Here is a tiny trained network, its code and every weight. The questions are about switching its units off for an input and a target symbol, where a switched-off unit gives its printed mean instead of its output.

import numpy as np


def w(rows, s, z=0):
    codes = np.array(rows[::2]) - 128.0
    scale = np.full(codes.shape[1], s)
    scale[-1] = z or s
    return codes * scale


def norm(h):
    return h / np.sqrt((h * h).mean(-1, keepdims=True) + 1e-5)


def f(y):
    return y / 2 * (1 + np.tanh(0.7978845608 * (y + 0.044715 * y**3)))


def softmax(a):
    e = np.exp(a - a.max(-1, keepdims=True))
    return e / e.sum(-1, keepdims=True)


def log_softmax(a):
    a = a - a.max(-1, keepdims=True)
    return a - np.log(np.exp(a).sum(-1, keepdims=True))


def net(x, mask):
    ids = ['ΘΦΩαβγδεζημπστψ'.index(c) for c in x.split()]
    T = len(ids)
    res = E[ids] + P[:T]
    r = norm(res)
    for j in range(3):
        rows = slice(3 * j, 3 * j + 3)
        q, k, v = (r @ M[0][rows].T for M in (Q, K, V))
        z = softmax(np.where(np.tri(T) > 0, q @ k.T / 3**0.5, -1e9)) @ v
        o = O[0][rows]
        res = res + np.where(mask[j], z, o[:, -1]) @ o[:, :-1]
    y = f(norm(res) @ A[0][:, :-1].T + A[0][:, -1])
    res = res + np.where(mask[3:11], y, B[0][:, -1]) @ B[0][:, :-1]
    return log_softmax(norm(res)[-1] @ U[:, :-1].T + U[:, -1])


Q, K, V, O, A, B = {}, {}, {}, {}, {}, {}
E = w([
[170,136,187],'Θ',
[169,126,194],'Φ',
[158,133,195],'Ω',
[156,132,196],'α',
[164,135,192],'β',
[159,130,193],'γ',
[140,121,211],'δ',
[176,144,182],'ε',
[162,100,191],'ζ',
[157,96,134],'η',
[229,126,168],'μ',
[213,63,167],'π',
[157,94,71],'σ',
[170,178,29],'τ',
[2,230,59],'ψ',
],0.011)
P = w([
[34,4,224],'0',
[194,86,50],'1',
[121,194,246],'2',
[160,71,85],'3',
[132,206,202],'4',
[164,67,93],'5',
[133,192,172],'6',
[162,70,95],'7',
[127,190,156],'8',
[172,65,89],'9',
],0.014)
Q[0] = w([
[91,253,77],'h0',
[83,142,52],'h0',
[120,176,188],'h0',
[119,21,146],'h1',
[120,44,65],'h1',
[67,155,242],'h1',
[72,222,145],'h2',
[185,45,121],'h2',
[42,77,166],'h2',
],0.008)
K[0] = w([
[38,254,165],'h0',
[132,1,152],'h0',
[118,221,134],'h0',
[205,178,118],'h1',
[111,171,74],'h1',
[186,94,164],'h1',
[158,73,101],'h2',
[215,200,145],'h2',
[141,54,44],'h2',
],0.011)
V[0] = w([
[149,87,46],'h0',
[119,129,81],'h0',
[163,193,201],'h0',
[94,143,182],'h1',
[119,76,12],'h1',
[21,163,76],'h1',
[135,132,101],'h2',
[209,232,84],'h2',
[191,77,172],'h2',
],0.011)
O[0] = w([
[35,126,45,111],'h0',
[108,115,135,88],'h0',
[198,197,155,183],'h0',
[120,130,186,132],'h1',
[101,146,42,80],'h1',
[71,255,140,2],'h1',
[114,169,92,99],'h2',
[209,130,8,109],'h2',
[173,32,176,225],'h2',
],0.0071,0.0067)
A[0] = w([
[151,161,30,124],'n0',
[198,19,205,163],'n1',
[94,187,251,146],'n2',
[145,84,194,107],'n3',
[184,143,183,174],'n4',
[92,89,89,36],'n5',
[117,205,130,254],'n6',
[56,146,168,162],'n7',
],0.013,0.004)
B[0] = w([
[47,223,150,142],'n0',
[99,234,142,252],'n1',
[182,134,255,175],'n2',
[114,200,105,169],'n3',
[150,142,175,179],'n4',
[85,102,162,130],'n5',
[226,141,137,134],'n6',
[108,173,162,130],'n7',
],0.0081,0.016)
U = w([
[129,144,146,50],'Θ',
[114,141,252,230],'Φ',
[184,44,159,78],'Ω',
[127,109,156,95],'α',
[121,107,140,134],'β',
[129,141,59,163],'γ',
[122,151,149,3],'δ',
[134,85,171,27],'ε',
[131,81,119,204],'ζ',
[200,115,168,196],'η',
[124,134,153,35],'μ',
[68,218,118,124],'π',
[125,133,151,39],'σ',
[139,144,148,35],'τ',
[162,166,157,54],'ψ',
],0.015,0.0051)

Each question gives the input, a string of symbols that net reads in full, and the target symbol t.
The units are the heads (3 rows each of Q, K, V and O) and the neurons (one row each of A and B). Each row of codes is followed by its name. A weight is (code - 128) times the scale printed after its matrix; where a second scale follows, it is the last column's (O, A, B and U).
mask holds one flag per unit, heads first, then neurons. A switched-off unit (its flag False) gives its mean, the last column of its rows in O or B, instead of its output. The means were averaged over made-up inputs and are rounded, as every weight is.
A unit's drop is (log p(t) with every unit on - log p(t) with that unit switched off) / (log p(t) with every unit on - log p(t) with every unit switched off).
The circuit of an input: a set's keep is (log p(t) with only the set's units on - log p(t) with every unit switched off) / (log p(t) with every unit on - log p(t) with every unit switched off). Starting from all 11 units, units are removed one at a time, each time the one whose removal leaves the highest keep (on an exact tie, the one counted first), for as long as the keep stays at least 0.8.
units of the circuit, in order: the units of the circuit, biggest drop first
most important unit: the unit with the biggest drop
k most important neurons: the k neurons with the biggest drops, biggest first
heads that matter: for each layer, one digit per head in row order, 1 if its drop is at least 0.15 and else 0, layers parted by /
drop when u is switched off: that unit's drop, to one decimal
input μ Θ δ μ γ τ τ ε, target γ: heads that matter => 101
input τ Θ Ω π τ σ, target γ: heads that matter => 001
input Θ Θ ε τ δ ε, target γ: 4 most important neurons => n2; n4; n1; n6
input π α τ τ, target γ: heads that matter => 000
input γ ζ Ω σ γ ζ μ ζ, target Ω: units of the circuit, in order => h0; h2; n2
input τ π β π η π σ Φ τ α, target γ: units of the circuit, in order => h2; h0; n2
input μ π μ δ, target Ω: heads that matter => 111
input π ψ σ γ, target π: 2 most important neurons => n0; n2
input η μ ψ Ω, target π: heads that matter => 100
input δ η τ ψ β β τ η, target γ: heads that matter => 001
input ψ ζ σ τ, target π: heads that matter => 010
input Ω τ Ω Θ, target γ: heads that matter => 110
input α Θ τ τ, target γ: heads that matter => 000
input Ω τ ψ ε, target π: most important unit => n0
input ε μ α μ β Ω ψ η, target π: most important unit => h1
input μ β δ μ β σ τ τ τ Ω, target γ: heads that matter => 101
input π τ ε τ μ Φ, target γ: heads that matter => 100
input σ Θ η τ Θ τ ψ τ τ Φ, target γ: 2 most important neurons => n1; n0
input β Ω ζ τ τ μ, target γ: 2 most important neurons => n2; n0
input α σ τ μ Φ η, target γ: units of the circuit, in order => h2; h0
input β β ψ τ η μ, target γ: 2 most important neurons => n2; n4
input δ Ω τ π γ β τ σ, target γ: most important neuron => n0
input σ Ω μ σ τ β, target γ: drop when n0 is switched off => 0.1
input ψ η τ β β τ α Θ, target γ: drop when h2 is switched off => 0.6
input β η μ μ ε τ τ γ, target γ: drop when n3 is switched off => 0.0
input Θ μ ψ ζ, target π: drop when h0 is switched off => 0.2
